Below are the code and all the weights of a small trained network. Each question names an input and a target symbol and asks about switching units off, where a switched-off unit gives its printed mean instead of its output.

import numpy as np


def w(rows, s, z=0):
    codes = np.array(rows[::2]) - 128.0
    scale = np.full(codes.shape[1], s)
    scale[-1] = z or s
    return codes * scale


def f(y):
    return np.maximum(y, 0)


def softmax(a):
    e = np.exp(a - a.max(-1, keepdims=True))
    return e / e.sum(-1, keepdims=True)


def log_softmax(a):
    a = a - a.max(-1, keepdims=True)
    return a - np.log(np.exp(a).sum(-1, keepdims=True))


def net(x, mask):
    ids = ['ΔΘΞΠΣΦΨαβγεζημτω'.index(c) for c in x.split()]
    T = len(ids)
    res = E[ids] + P[:T]
    u = 0
    for l in range(2):
        r = res
        for j in range(2):
            rows = slice(3 * j, 3 * j + 3)
            q, k, v = (r @ M[l][rows].T for M in (Q, K, V))
            z = softmax(np.where(np.tri(T) > 0, q @ k.T / 3**0.5, -1e9)) @ v
            o = O[l][rows]
            res = res + np.where(mask[u + j], z, o[:, -1]) @ o[:, :-1]
        u += 2
        y = f(res @ A[l][:, :-1].T + A[l][:, -1])
        res = res + np.where(mask[u : u + 12], y, B[l][:, -1]) @ B[l][:, :-1]
        u += 12
    return log_softmax(res[-1] @ U[:, :-1].T + U[:, -1])


Q, K, V, O, A, B = {}, {}, {}, {}, {}, {}
E = w([
[162,171,164,77],'Δ',
[193,59,87,102],'Θ',
[182,72,131,94],'Ξ',
[157,79,255,146],'Π',
[87,97,161,220],'Σ',
[126,184,37,86],'Φ',
[203,123,204,33],'Ψ',
[186,164,123,11],'α',
[138,71,111,150],'β',
[50,205,213,217],'γ',
[163,188,82,14],'ε',
[98,193,87,129],'ζ',
[209,62,122,49],'η',
[35,192,148,222],'μ',
[119,78,108,182],'τ',
[45,189,153,213],'ω',
],0.0069)
P = w([
[190,133,92,229],'0',
[1,35,142,40],'1',
[134,116,163,85],'2',
[223,202,119,202],'3',
[5,73,171,74],'4',
[145,144,177,60],'5',
[226,198,127,203],'6',
[14,84,200,75],'7',
[140,163,206,61],'8',
[224,191,126,214],'9',
[9,67,138,98],'10',
[130,183,243,57],'11',
[223,183,120,214],'12',
[12,40,78,107],'13',
],0.0056)
Q[0] = w([
[111,101,111,141],'L0H0',
[147,81,48,120],'L0H0',
[207,96,80,251],'L0H0',
[143,97,107,124],'L0H1',
[122,107,163,132],'L0H1',
[81,122,171,202],'L0H1',
],0.022)
K[0] = w([
[73,117,139,103],'L0H0',
[96,131,188,41],'L0H0',
[106,226,250,95],'L0H0',
[129,155,123,161],'L0H1',
[119,88,108,145],'L0H1',
[14,76,138,101],'L0H1',
],0.019)
V[0] = w([
[137,149,2,151],'L0H0',
[122,74,153,193],'L0H0',
[182,56,132,89],'L0H0',
[204,176,121,197],'L0H1',
[101,134,167,71],'L0H1',
[128,117,116,116],'L0H1',
],0.0075)
O[0] = w([
[126,86,1,141,59],'L0H0',
[110,94,176,172,253],'L0H0',
[185,97,162,44,254],'L0H0',
[50,139,164,230,81],'L0H1',
[161,109,144,70,146],'L0H1',
[142,126,136,125,131],'L0H1',
],0.0073,0.00081)
A[0] = w([
[137,130,148,49,104],'L0N0',
[104,194,80,88,138],'L0N1',
[138,220,90,136,165],'L0N2',
[122,232,77,115,16],'L0N3',
[158,98,81,105,154],'L0N4',
[2,67,141,46,73],'L0N5',
[56,106,175,74,214],'L0N6',
[116,111,156,76,122],'L0N7',
[213,85,46,142,2],'L0N8',
[135,23,143,155,192],'L0N9',
[124,151,129,58,55],'L0N10',
[98,176,121,82,187],'L0N11',
],0.0087,0.0034)
B[0] = w([
[99,119,120,168,176],'L0N0',
[101,158,155,124,151],'L0N1',
[181,117,81,144,171],'L0N2',
[104,77,216,132,137],'L0N3',
[129,162,145,136,154],'L0N4',
[161,1,164,179,210],'L0N5',
[146,167,41,99,253],'L0N6',
[101,125,112,147,182],'L0N7',
[65,145,214,89,134],'L0N8',
[95,200,123,108,225],'L0N9',
[155,141,143,166,138],'L0N10',
[94,142,144,95,175],'L0N11',
],0.022,0.0042)
Q[1] = w([
[43,109,45,39],'L1H0',
[1,120,228,166],'L1H0',
[39,250,70,127],'L1H0',
[239,32,138,187],'L1H1',
[111,71,143,88],'L1H1',
[162,83,191,111],'L1H1',
],0.017)
K[1] = w([
[36,76,69,132],'L1H0',
[86,74,254,118],'L1H0',
[76,116,121,235],'L1H0',
[234,108,74,97],'L1H1',
[114,66,124,122],'L1H1',
[175,79,143,134],'L1H1',
],0.021)
V[1] = w([
[150,148,10,32],'L1H0',
[119,81,80,147],'L1H0',
[158,148,88,196],'L1H0',
[11,119,69,141],'L1H1',
[251,131,183,153],'L1H1',
[137,109,169,245],'L1H1',
],0.011)
O[1] = w([
[170,161,25,59,164],'L1H0',
[151,154,111,203,253],'L1H0',
[53,176,151,162,199],'L1H0',
[70,88,88,30,236],'L1H1',
[225,165,149,204,35],'L1H1',
[254,101,131,68,141],'L1H1',
],0.0095,0.0049)
A[1] = w([
[144,94,181,37,2],'L1N0',
[105,1,166,92,31],'L1N1',
[82,87,111,74,237],'L1N2',
[172,128,203,160,52],'L1N3',
[84,140,87,238,109],'L1N4',
[162,122,16,200,174],'L1N5',
[187,226,74,91,159],'L1N6',
[205,26,106,156,164],'L1N7',
[144,127,126,121,83],'L1N8',
[230,192,189,117,168],'L1N9',
[211,69,87,39,26],'L1N10',
[170,221,176,75,232],'L1N11',
],0.0098,0.0041)
B[1] = w([
[73,224,112,162,141],'L1N0',
[51,205,181,159,166],'L1N1',
[254,149,102,127,245],'L1N2',
[75,199,106,59,154],'L1N3',
[70,127,56,130,164],'L1N4',
[101,224,205,161,217],'L1N5',
[153,57,130,200,186],'L1N6',
[209,120,100,64,149],'L1N7',
[118,139,127,126,128],'L1N8',
[128,70,7,169,178],'L1N9',
[32,55,98,79,174],'L1N10',
[108,71,248,53,185],'L1N11',
],0.02,0.012)
U = w([
[165,183,92,178,90],'Δ',
[81,149,108,159,138],'Θ',
[166,150,192,165,124],'Ξ',
[253,159,109,143,193],'Π',
[54,136,46,111,4],'Σ',
[164,69,61,82,79],'Φ',
[177,181,70,51,161],'Ψ',
[62,149,132,159,144],'α',
[59,96,129,52,151],'β',
[137,108,58,167,121],'γ',
[166,125,186,89,129],'ε',
[100,192,188,111,29],'ζ',
[116,158,168,159,100],'η',
[147,88,149,114,226],'μ',
[152,126,181,97,120],'τ',
[152,86,146,169,182],'ω',
],0.0064,0.0039)

Each question gives the input, a string of symbols that net reads in full, and the target symbol t.
The units are the heads (3 rows each of Q, K, V and O) and the neurons (one row each of A and B). Each row of codes is followed by its name. A weight is (code - 128) times the scale printed after its matrix; where a second scale follows, it is the last column's (O, A, B and U).
mask holds one flag per unit, layer by layer, with each layer's heads first. A switched-off unit (its flag False) gives its mean, the last column of its rows in O or B, instead of its output. The means were averaged over made-up inputs and are rounded, as every weight is.
A unit's drop is (log p(t) with every unit on - log p(t) with that unit switched off) / (log p(t) with every unit on - log p(t) with every unit switched off).
The circuit of an input: a set's keep is (log p(t) with only the set's units on - log p(t) with every unit switched off) / (log p(t) with every unit on - log p(t) with every unit switched off). Starting from the 12 units with the biggest drops (on a tie, the unit counted first), units are removed one at a time, each time the one whose removal leaves the highest keep (on an exact tie, the one counted first), for as long as the keep stays at least 0.8.
circuit, biggest first: the units of the circuit, biggest drop first
unit that matters most: the unit with the biggest drop
top k neurons: the k neurons with the biggest drops, biggest first
k most important neurons of layer l: the k neurons of layer l with the biggest drops, biggest first
heads that matter: for each layer, one digit per head in row order, 1 if its drop is at least 0.15 and else 0, layers parted by /
input Σ μ ζ β μ μ η Ψ β, target ζ: heads that matter	11 / 11
input τ Θ ζ Σ Δ, target Ψ: unit that matters most	L1N2
input Σ Θ Θ Σ Φ, target Ψ: circuit, biggest first	(L1N2 L1H1)
input ω Φ Θ Σ Θ Π Δ, target γ: circuit, biggest first	(L1N9 L0N2 L1H1)
input μ γ Π Σ Θ, target Ψ: circuit, biggest first	(L1N2 L1N6 L1H1)
input Θ β τ Π Φ Θ Φ Θ β, target Π: 3 most important neurons of layer 0	(L0N5 L0N9 L0N8)
input Π η Π η, target β: heads that matter	10 / 11
input Π Π Θ μ μ Ψ ω Ξ Π, target ω: top 3 neurons	(L0N6 L0N5 L1N6)
input Θ η Θ γ α Φ Δ γ ω γ μ Σ, target Π: top 3 neurons	(L0N5 L0N6 L0N9)
input Σ Δ μ Π ω Φ Ψ Π Θ Δ, target γ: circuit, biggest first	(L1N9 L0N9 L1H1)
input β Σ Δ Σ Δ β Π α Π τ, target β: 2 most important neurons of layer 0	(L0N5 L0N6)
input Θ Θ Θ Π Θ Φ, target Π: heads that matter	11 / 01
input Π β μ ω τ η Π Θ τ ε γ Θ Π ζ, target Ψ: heads that matter	00 / 11
input μ Π ε Φ β ε γ, target Σ: top neuron	(L0N2)
input Θ μ Φ τ η μ Π Δ Π γ γ Ψ Π, target β: top 3 neurons	(L0N5 L0N6 L1N2)
input Θ Ψ Ξ Ψ Ψ Δ τ η β Σ Π ε, target Π: heads that matter	11 / 01
input τ ε Ξ Ψ β τ, target Ψ: heads that matter	11 / 11
input Φ μ ε Σ Σ Π Π Ψ, target Ψ: heads that matter	01 / 11
input Ξ Π τ Σ Π Ξ Π β, target Ψ: 4 most important neurons of layer 1	(L1N2 L1N6 L1N10 L1N11)
input ω α η Θ α γ τ Σ, target Ψ: top 3 neurons	(L0N5 L0N6 L1N2)
input γ Π Ψ Ξ τ Ξ, target β: unit that matters most	L0N5
input Π Δ μ Θ β γ, target ω: top 4 neurons	(L0N6 L1N6 L0N5 L0N9)
input Ψ Σ ε τ Ξ μ η τ, target Ψ: top 3 neurons	(L0N6 L1N2 L1N6)
input Θ γ τ μ Π Π Π γ ω μ Ξ τ, target Π: 4 most important neurons of layer 0	(L0N5 L0N9 L0N6 L0N8)
input Θ γ Π, target Π: top 4 neurons	(L0N5 L0N6 L0N9 L0N8)
input Σ Θ β ζ β Θ τ β ε ζ Σ Ψ, target ζ: top 2 neurons	(L0N5 L0N6)
input Π ε Θ μ Φ Φ Θ Θ ε Π μ τ, target ω: unit that matters most	L0N9
input τ Ψ Ξ μ η Π, target Ψ: top 3 neurons	(L1N2 L0N9 L1N5)
input Π ε Π Ψ ε Σ, target ω: heads that matter	01 / 01
input Θ Θ γ ω α β, target Π: top 3 neurons	(L0N5 L0N9 L0N6)
